Each row is followed by its band, which names the range that a hidden value of the row falls in. A new part has a new value, new ranges and new names.
[ -85  221  254   56 -120 -103  197 -390   57    8  355 -180  192 -199
   79 -144   71  -50  285  -82  443  195   69  185  -12 -155 -143  268
   76  468  317   77  -47 -279 -186  -11   -7   91  -17  147  -15  -67
  -98    9  381   63  259  295  126 -302  -77  301  -90  109]
j64
[-134 -283   82  188  121 -161  -61   33  135  -60  210  132 -272  121
  110  -68 -166  235 -162   75  -57  140 -106   10  -30  206  304  -25
    8 -131 -255 -200   25  -65   55  -39   35 -188  127  -22 -170  313
   25 -288 -127 -114 -198   36   77 -104 -155   27  236  141]
j64
[-115 -161  124   50  161 -312  240 -156   91  140   67 -121  111  153
 -246  -45  148   86 -432  -77 -145  -63   50  107   14  -68  164 -160
  -10   -6  259  179  329  126 -310   63 -106  -18 -192  -97 -228   79
   45 -238  168  -20  107  145  -31 -193   36  200  193  -13]
j36
[ -56   61   58 -142  178  311    1  -41  138   59   62   28  -49  179
 -497   24 -218  228  214   24  -82  -75  173  -50   65  227  -10  186
  -22  171   63 -197 -206   52   83   37 -125  131 -130 -275 -347  227
   64  118   62 -109  -34  237   32   27  196   28 -114 -287]
j64
[ -79 -262   18   87  140 -246  175  -17  108  107   15  -31  -22  156
 -127 -106  132  146 -455   15 -206   49   18  -88    6  -26  224 -226
   73 -109  198   97  257   83 -149   44 -127 -153 -160 -195 -214  138
  178 -280   41  -64  -19  166 -117  -74  -56   66  348  -23]
j14
[ -19 -119  105  -47  206  352 -255   96    2  153  128  -98   86  284
   39 -158  -32   97 -322  -77 -406  131   87   29  -98  216   68  317
 -135  -70 -226   87   56  -63  -80 -225  149  110  134 -221  -23 -226
 -322   35  -88 -187 -286 -168 -313   40  -72 -400    7 -203]
J903
[ -33 -156 -134  155   42 -329  312  -70  261  370  -93   49   70 -125
 -214 -102  -86 -141 -411   23 -109   94  229   12  -60  -53    6   60
  212 -100  301   -1  305   96 -191 -270 -102  -13 -148 -147 -206 -177
  155  -33   22 -133  266   91 -346 -142  -18  -17  121 -200]
j14
[-231 -193  138  -19  332  -85  162 -125   48  192  179  -84   91  230
 -377   24   37  228 -424  -22 -230 -109  -93  178    5  -85  289  -34
  -74 -135  114  107  196   92 -176  -30 -192  -29  -88 -143 -316  145
 -306 -186   94  -72 -104  196    6  -25   19  221   30    3]
j405
[ 146  -40   27 -133   90    6  -43   35   64   49 -156   63 -143  105
 -141 -134 -113 -117  255   -5  332 -153   55 -122  101 -270  181   62
  172   -1  326 -156 -330   17  264   96 -141   43 -339 -194   34  180
   87   45  194 -291 -335  161  239  224   95  387   76  -75]
j36
[  79  -42  132  -31 -109  222  139   42  -27   87  -54   17   12  101
 -282   13  -87  104  208  152   34  120  111 -152   -4  224  -38   41
   72  161  183 -209  -71  -19   61   64  -26  -39 -204 -261 -280  156
  334   28   79   42  302  194   14 -275   90   93  109 -162]
j14
[-486 -131 -163  -51 -268   11   47   38 -184 -248  102  137 -132 -248
  139   73  233  216   63   -1 -135  -72 -325  -14  214   63    6 -188
  -17  -52 -295 -167  191   36   -1  119  112 -105  133 -107  -77  172
  -23  -11 -177  168  -98   77  -15  171 -224  -84   11  -64]
j357
[ -75    7  131   22    1 -134 -236  149 -169  -68   28   -9  172  129
  112  200  272  -84 -271   51   -7  -88  -14  -20  135 -143   24  126
 -101  -81 -159  -38  167  -33 -110 -103  336  161 -323 -363 -102   78
   52   81   87  -39 -267 -215  -53  -75  -70 -248  271  -98]
j988
[  90 -270  340  242  203  -59  -45 -140  -54  -12  323 -133 -190  -46
  182 -131 -127  118 -142   93   31  136   43  141   -6  305  122  143
   39  165 -236 -175  -37 -217    7 -115   98 -101   43   54 -119  152
  -71 -345 -135 -164 -192  -15   50 -135   -4   17  100  158]
J773
[  61 -119  285  202  -53  182  -82    6 -131 -120  403 -235 -247 -103
  317 -133  -90   97   64   79   23  268  180   62  -64  340 -117  177
   -6   90 -259  -14  -62  -76   89 -267  -31  -15  106   -9  119 -100
  -90 -388 -131  -32 -125   36  134   33  -83   57  202  209]
j605
[-117  -50   89  -30 -161 -137  301 -229  232  153  183 -174  177  -66
  -24  -72   68 -258   81  -41  204  135   93  101 -137 -215  -95  167
  127  183  171   97  117 -101 -187 -117   -3  181    1  -44  -15 -152
  -92   42  292   40  392  105 -114 -332  122  228  -87  -94]
j14
[-134  -29  105   72    0 -154 -170  -68 -187  -44  116   87  -48 -235
  148  147  159 -117 -166   66   54 -146   71   10  195 -109 -178  220
  -58  103 -271 -171   80 -147  -32 -159  289  187 -327 -339  -83   25
  -57  141   23 -105 -296 -129 -157  102  -31 -312   41 -158]
j988
[ 181  -84  122   27   75  -14   -3 -144   85   90 -174  166  -94  113
 -158 -203  -82 -130  215  -56  254 -216  133   83  -66   94   85   43
  133  259  285 -190 -244  -50  199  343  -53   69 -465 -128  -11  322
  291   28  148 -241 -125   26  108   39  259  243  -59 -167]
J903
[-406   64 -111    9 -150   18  159 -123  -48 -198   90  -17   39 -387
  221  -74  174  183  181   46   92  -23 -421  253  219   65  265  -68
   90   97 -139 -158  -28  -75   59  -39   59 -103  262  -97  -31  230
  -57  120 -235   27 -191  218   83  225 -286   62 -147  -36]
j36
[ -65 -350   55   -8  203 -102  318  -92   53  396   -9  -95    8  127
 -448   68  -54  204 -431   54 -433  -53  223   42  -67  141    0 -118
  -55 -164  160   61  339  302 -240 -233 -123   61 -283 -306 -409   80
  -27    6   57   -7  330   15 -318 -215   97  -99   86 -296]
j36
[-163 -347  -56  -84  -44  182  186 -180  -83   50  -65    0 -156  -19
  174 -219  207  192  318   -1  -62 -222 -256  218 -123   66  212 -288
   72   16   43  -30 -173  145  283  156  -91  -18 -204 -178   95  482
 -132  211  -97  -58 -199  -76  -53  270    2   70 -212 -254]
J903
[-101  -17  -44  -85  -10  209  -42  -43  217 -133  156  110 -115  241
 -145 -147   38  257  272  -39    7   68   85 -200   63   92  -16   33
   64  256   58 -117 -202 -144   64  281 -103   28  -52 -155 -162  253
  215    5  138  -58  -93  254    9    1   92  -41   42 -181]
j405
[ 193 -121   57   -8   89 -152  139 -117   76  140 -276  -80 -120  -68
 -100  -64 -101 -254  294   11  188 -326  186  136  -60   44   34  -31
  181  111  192 -183 -180  304  217  -25   54  179 -460 -144  -21  327
  207  146  -36 -261 -142 -219   44   52  316  207  -99 -339]
j626
[ -96 -230  101   38  173 -233  192 -276  111  152  159  -74    5  114
  -46 -258  210  122 -380 -131  -87    2   49   60  -17 -189  142 -134
   24   88  309  257  178  -68 -224  124 -199  -38 -194  -96  -51   34
  -88 -195  260 -101  -46  229 -115  -11  -37  138  139    6]
J773
[-372  -89 -272   37  -90  160  232  -74   66  -72  -18  -13   31 -143
    9 -104  150  226  152   86 -226 -148 -320  283  108  184  216 -105
  192   36 -158 -153   51  112   31  -48    3  -82  265  -67 -157  175
  -70  161 -444  -57 -188   34 -117  213  -83  -60 -312 -268]
j605
[-197 -136  227  -49   93  -37 -247  -44 -431 -186  266  -38   -6  101
  113  230  458  205 -167   37 -118 -212  -92 -111  295 -235 -150   19
 -186  119 -279  -49  137 -130 -148   96  324   95 -380 -235 -213  190
 -228   21  114   17 -463 -158  -51   -3  -46 -329  127  -85]
J773
[-315   16  178   22  -72  -14    2 -348 -122 -176  162   81  -92 -313
  294 -120  243   97   22  -26   81 -112 -212  228  108   91   90  -17
 -165  340 -243  -32  -61 -245   26  149  125   70 -101 -358   77  261
  -56  141   40  -16 -230  175  -12  185 -135  -99 -117  -73]
j605
[ -56 -110   63 -104  -20  313  119 -126   22   65  283 -129   58   72
 -187  -74   -8  293  261   61   25  144   64  -13   43   87 -100  141
  100  213  152  -93 -110 -171  -42  -33 -101   63  -21 -104 -251  120
  -67  131  173   57  224  231  -67 -109   16  -10 -100 -138]
j405
[-315 -122 -259   61 -199   77  213  -92  -44  -60  -31   59  -69 -377
  123 -133   53  260  227   38  -87  -76 -251  267   78  325  104 -171
  175   19  -33 -206   55  128  105  -37    2 -113  116  -48  -80  302
   95  187 -332   59   29   49  -97  262 -237  -83 -178 -198]
j64
[-326   34 -286 -169 -237 -217  181   51   66 -206 -118 -198   70 -659
  104  -57  -19 -173  -15  -87   95   18 -271   12  315   58  141 -111
  260  -62  -20 -170  244  117  -71 -158  168  -56  419  -57   -9  -39
  208   10 -222   81  103  193  -55  284 -244  115   72 -106]
j14
[ -88  -57 -160  125 -146  -94 -233  305  -94  -20  126   53  127   30
  184  174  267 -107 -213   34   -2  -20  162   -3  126 -171 -200  218
   86 -269 -117  -50  203   16  -57 -294  163  221 -318 -226   30 -123
   21   61    5  -31 -224 -283 -141  167 -109 -341  254  -96]
J773
[ -12 -102  136  219  174 -226  216 -181   -8  239   17   34   73   68
 -191 -175   84  140 -483   30 -102   18   59  126   20  -31  187  -50
   60   49  374  113  233  -38 -217   13 -185 -174 -251 -118 -212  -35
   68 -226   77 -137   -8  259  -61 -100 -121  165  183   60]
j605
[  45  -63  -52 -207  149  -68  -64   49  183   32 -242  101 -247  146
 -242  -40 -213  -92  275  -85  103 -231  126 -219   24  -96  105  -24
   69  -37  150 -199 -239  280  250  111    1  102 -292 -189  -90  333
  156  102  104 -259 -303  -26   93  130  190  181   66 -306]
j64
[ -90 -178  -69 -215  -29  207   93  115  133   55   44  -47   26  203
 -411   66 -144  153  127   36 -154   78   47 -215   95  116  -33   68
  106    2   16 -222   64   35 -103   12   38   36  116 -101 -382   60
   86   58   52   40  282  101 -112 -248  135  -11   -9 -256]
j357
[-498 -259 -299  -65 -368  107  121   59 -127 -289   81   44 -102  -83
  173  -62  357  211  105    0 -205 -133 -411   56  157  -28   72 -316
  135 -106 -213  -32  248   79  -35  201    3 -136  229  -36   22   82
  -71  -51 -241  161 -105   52  -12  271 -182   54  -57  -46]
j988
[-125   25   77 -171   37  290   35  -78  180  -63  182  -48   48  258
 -295  -92  -11  189  172   -2   29   34  -14  -32  104    9  118  132
   18  217   64  -49 -162 -180  -48  158 -138   89   71 -227 -191   90
  -11   29  184  -60   -5  360  110  -36  119  180  -83  -99]
j626
[-356  -24 -197   42 -162   23  224  -54  -11 -140  -16  -53   94 -247
   60  -57  140  124  165   63  -18 -140 -390  335  168  121  260 -106
  205   25  -92 -174   92   80   -5  -23   56 -102  268   20 -105  171
  -21   83 -361    5 -110   66   63  162 -146  137 -230  -99]
j626
[-123 -158  -56   -1  266 -241  170  -76  175  167   84  -84   68   13
 -199 -126   24  236 -443  -50 -148   90    4  -32  107  -69  260 -103
   94 -118  305   75  190   41 -178 -105 -166 -108  -42 -146 -273  137
   40 -128   97  -91  -31  279 -156   46 -172   12  258  -59]
j405
[  35 -129  -54 -132 -110  168  -44   23   98 -113   76   38 -189  198
  -84 -197   21  127  238  -13   66   84  134 -345  130  -88  -95    0
  165  177  167  -84 -134 -141   23  218  -93  -14  -81 -129  -68   16
  206  -45  192  -87  -50  236   14   28   47   67  145 -105]
j605
[ -43 -449  100  202  157 -190   24   62 -106  169  123  147 -165  174
  -90   33  -98  184 -319  148  -61  -26 -101   78  -10  -20  245  -39
   86 -291  -10 -195  159  -15    2  -74  -43 -207 -189    2 -258  215
 -135 -257  -50 -116 -121  -47   49 -102 -110  156  186  166]
j405
[-182 -125  -19  -77  -96 -111 -338  342 -121  -83   41   56  180  341
   25  234  199 -133 -296  -86  -27 -177  -84   64   53 -225   78   97
  -99 -412 -149   30  297  107 -135  -29  250  218 -245 -228   19   17
 -111    9  176   36 -192 -324   78   47  -81  -41  275   29]
j64
[ -71  -52  152  -17  -31  210  225 -213  101  170  240  -77  139   26
 -152  -48  -20  148  212  101  101  166   36  135  -47   79  -11  220
   50  255  102 -101 -113 -226  -58 -103  -57  102  -27 -163 -226   99
  -87  189  178   23  312  212  -80 -288   57   37 -188 -144]
J773
[-260 -196 -265   12 -260  -22  194  125  -28  -71 -161  108  -73  -54
  148  -45  167   55  342   44   72 -159 -347  155  -27  -33  253 -287
  221 -235   55 -162  -11  278  257   90  -47 -131  -42   17   63  367
   70   55 -230   23 -136  -97  138  183 -112  261  -32  -95]
J903
[-341 -183   80    2 -138  -56  -96 -116 -228 -227  158  154 -140  -39
  222   77  355  185  -28    3 -109 -170 -201   17  161    4  -42 -126
 -166  139 -365  -99  134 -115  -70  224  256   35 -181 -251  -71  279
  -40   66   11   74 -224  -80  -59   14  -89 -249   19 -105]
j36
[  55 -212  221  262  294  -67   41 -182  112  -63  327 -224  -57    1
  176 -210   80  256 -234  131  -53  174    7  109   42  293  250   16
  140  252 -114  -79  -56 -252  -20  -75    9 -135   45  -86 -215  308
  126 -311 -189 -180 -283  129  -71  -40  -14 -128  177   44]
j14
[  -1 -425 -125    5  -23  191 -300  236   99  176   21  136   -5  377
  213 -155   35  -25 -344  -28 -306   54   64   42 -148   67   97  201
   -2 -327 -261    6  123 -111  -31 -184  179  177  -59 -329  118 -128
 -169  187  -15 -189 -166 -385 -389   97  -77 -476   72 -213]
J773
[  21 -167  137  -77    9  261   90 -252   82   80  278 -131   85  143
 -164 -199   12  126  148   24   97   50   74  106   48  -10  -49  223
  140  345  149  -42 -102 -355 -149   74  -75  126  -26  -98 -156  -28
 -130  115  243  -74  171  219  -68 -116  133   80 -227  -93]
j626
[ -25   26  155  -28  -91 -136  312 -296  126  141  202 -222  114 -229
   33 -111   68    2  136  -56  164  278  210  -44  -51   -4 -198   74
   52  331  291   75   51  -78 -178 -134   13  104  -87  -60 -108   16
  115   74  319  107  452  200 -178 -371  -23   -4   77 -159]
j357
[  87  -31   24 -219  210  248   20   10   90  106  -24 -101  -35   97
 -452  -51 -174  117  111    4  -34  -67  208 -170  165   65   -1  134
   98  110  220 -157 -194   44   74  -15 -147  113 -174 -277 -268  103
   88   76  100 -176  -83  247  -18  143  192   68  -12 -285]
J773
[ -49 -288   55  221   65 -281   76   79  100   70  103   48 -137   47
  -85   10 -143  -22 -330   84   23  -14   35  159    0   79  221   -9
  114 -249  -47 -124  187   59  -37 -137 -104  -66  -87  -69 -121   91
   68 -352  -74 -119  -24   34  132  -17   -1  277  229  174]
j626
[  62  226  319 -106   46  109  220 -309  -11  127  201 -307  203 -238
 -212 -117 -114   -1  162   -5  298  188  148   80  115   -8  -70  298
   41  419  374   15 -117 -213 -150 -156  -82  104  -18 -117 -155 -136
  -46   65  322  -11  293  450   89 -190  -14  290  -68  -13]
j626
[-119 -384  -88  -46   80 -412  125   24  376  269 -139  243 -242   38
  -87 -130 -251 -146 -435  -72   19   14   26  -30 -118 -162  393 -127
   -2 -436  104   -2  120  108   41 -114 -187   25 -150 -399   48  147
   64  -54  242 -188   87  146  -78   84  -78  234  286  -25]
j36
[ 183 -130   58 -283  180   57  -20  -50  116  164 -262   44 -261   23
 -254 -203 -242 -146  169 -133  130 -175  228 -228   -2  -54   71  -10
   41   42  317 -100 -311  153  290  136 -153  136 -408 -350   50  215
  149   99  255 -282 -184  147   20  278  217  229   70 -298]
j357
[-390  -32 -234   18 -235    2  117 -126  -22 -266  112    1  -28 -391
  278 -196  277  243   68  -50  -53    7 -282  130  256  156   81 -174
  138  165 -103  -75  116 -101  -62   97   46 -104  242  -76   15  140
  125   53 -213   78 -103  210  -89  307 -294 -146  -46  -92]
j36
[-323   94   24  -58  -12 -156 -134   39  -95 -160  170   23  -16 -272
   92  280  135  -46  -53   39   90 -118  -66   -1  282 -164  -45  178
 -114  -48 -357 -182   40  -15    7 -242  235  212 -119 -348 -105  126
 -124  138    9  -19 -321  -12   13  164  -91 -184   70 -124]
j36
[  -2  -25  -76   36  -56  105 -222  280   -6   58   40 -109  228  186
   24  -41   97 -115 -388  -80 -182   29  177  119   25   53  -28  245
   33 -251   -6  140  265   61 -183 -259   72  206  -66 -228   90 -352
  -27  -36  -11  -84 -108 -173 -132  176  -91 -185  206  -63]
j626
[  87 -331   75  -39   16  401 -229   91  -23  216   68  -41  -88  201
  185 -363 -110  -76 -339  -82 -321  179  136    0 -211  170   21  270
  -36 -140 -136  153   61 -152    3 -193   15   73   99 -275  245 -433
 -312  -34  -10 -210 -138 -114 -337  200 -102 -232   40  -86]
j14
[-204  -18   80  -40 -197 -154  257 -171   78   30  283 -143  107  -16
   23   -9  196    3  154  -82  192  160   51    2  -72 -253 -144   -2
   36  107  248  160  136    1 -174  -15  -81   91  -87   39  -26    3
  -78  -56  373  180  329  169   36 -287  -42  249  101   26]
j405
[-247 -215 -183   35 -102  130  203  -28   43   38 -124  134 -143  -36
  150  -82   92  164  332  175  -37 -158 -325  223  -61   39  328 -166
  131 -125 -121 -203 -190  159  321  -81  -39  -64  -40 -243  -19  428
  -77  285 -299 -125 -264  -67  -13  193  -83   42 -215 -254]
j605
[ -59   93  181  -12  142   27 -258  139 -123   86  117  -36  138  101
   90  226  123  -37 -130   36   26  -44  109   74  -12  -99   11  287
 -214 -181 -147    1  -64   75  102 -352  179  300 -414 -461  -26  160
 -177  208  141  -87 -350 -208  -29   80  -70 -263  193 -156]
j405
[ 127  -78  -75 -136  142  125   25  103   26  152 -181   25 -133   45
 -430  -20 -184  -11  151   -7    2 -191  264 -168   94   36  -72   50
  167  -37  298 -200 -158  244  207    8 -183   86 -385 -205 -180  137
  177   21   26 -198 -141   91   14  249  222  148   42 -296]
J903
[-369 -124 -144 -190  -64  -32  106  -64 -118 -153   18 -159   44 -414
  -46    2   36  106  -67  -88 -184 -105 -303   65  310  170   61  -92
   95   48 -185 -195  286   62 -181  -12  250  -61  363   23 -221   53
  -68   49 -239   92   27   55 -157  138 -153  -94 -129 -187]
J903
[-226  -28 -225  132 -244  -39  267   65    3   50 -266  151   12 -290
   66  -43  -53  -69  225  156   97  -94 -333  283   12  114  297  -64
  253 -146   10 -299   17  180  202 -140   39 -165  108  -49  -39  155
  108  149 -396  -73  -32  -16   62   89 -174  231 -161 -120]
j988
[  63  -81  203  -52  128 -290  294 -471  146  233   94 -289  145 -132
  -30 -336  109  -45 -266 -189   38  112  214   42   -9 -132  -40   -9
   55  380  484  286  196 -115 -388   -2  -15   77 -140  -65  -67 -126
   23   12  400  -75  292  230 -270 -247  -21   52   64 -142]
j626
[-469  -20 -173   77 -264  -61   15  -95   20 -269  158  186 -107 -265
  212  -24  257  100   10  -37  -58 -111 -174  160  176  105  -30  -58
   -8  114 -338 -100  147  -88  -51  114   79   56   77 -200   34  112
   64   40 -145   60 -146   94  -53  248 -131 -158  -78  -98]
j626
[-151  127  -13   68   78  -58 -249  196 -130 -137  215 -117  282  117
   49  243  370   59 -266   71  -34  -97   19   54  300 -220  -29  237
    9  -90 -144  -17  151  -52 -171 -248  216  204 -226 -267 -178  -11
  -69   58  -18  -68 -454 -134  -23  129  -95 -310  199  -82]
j626
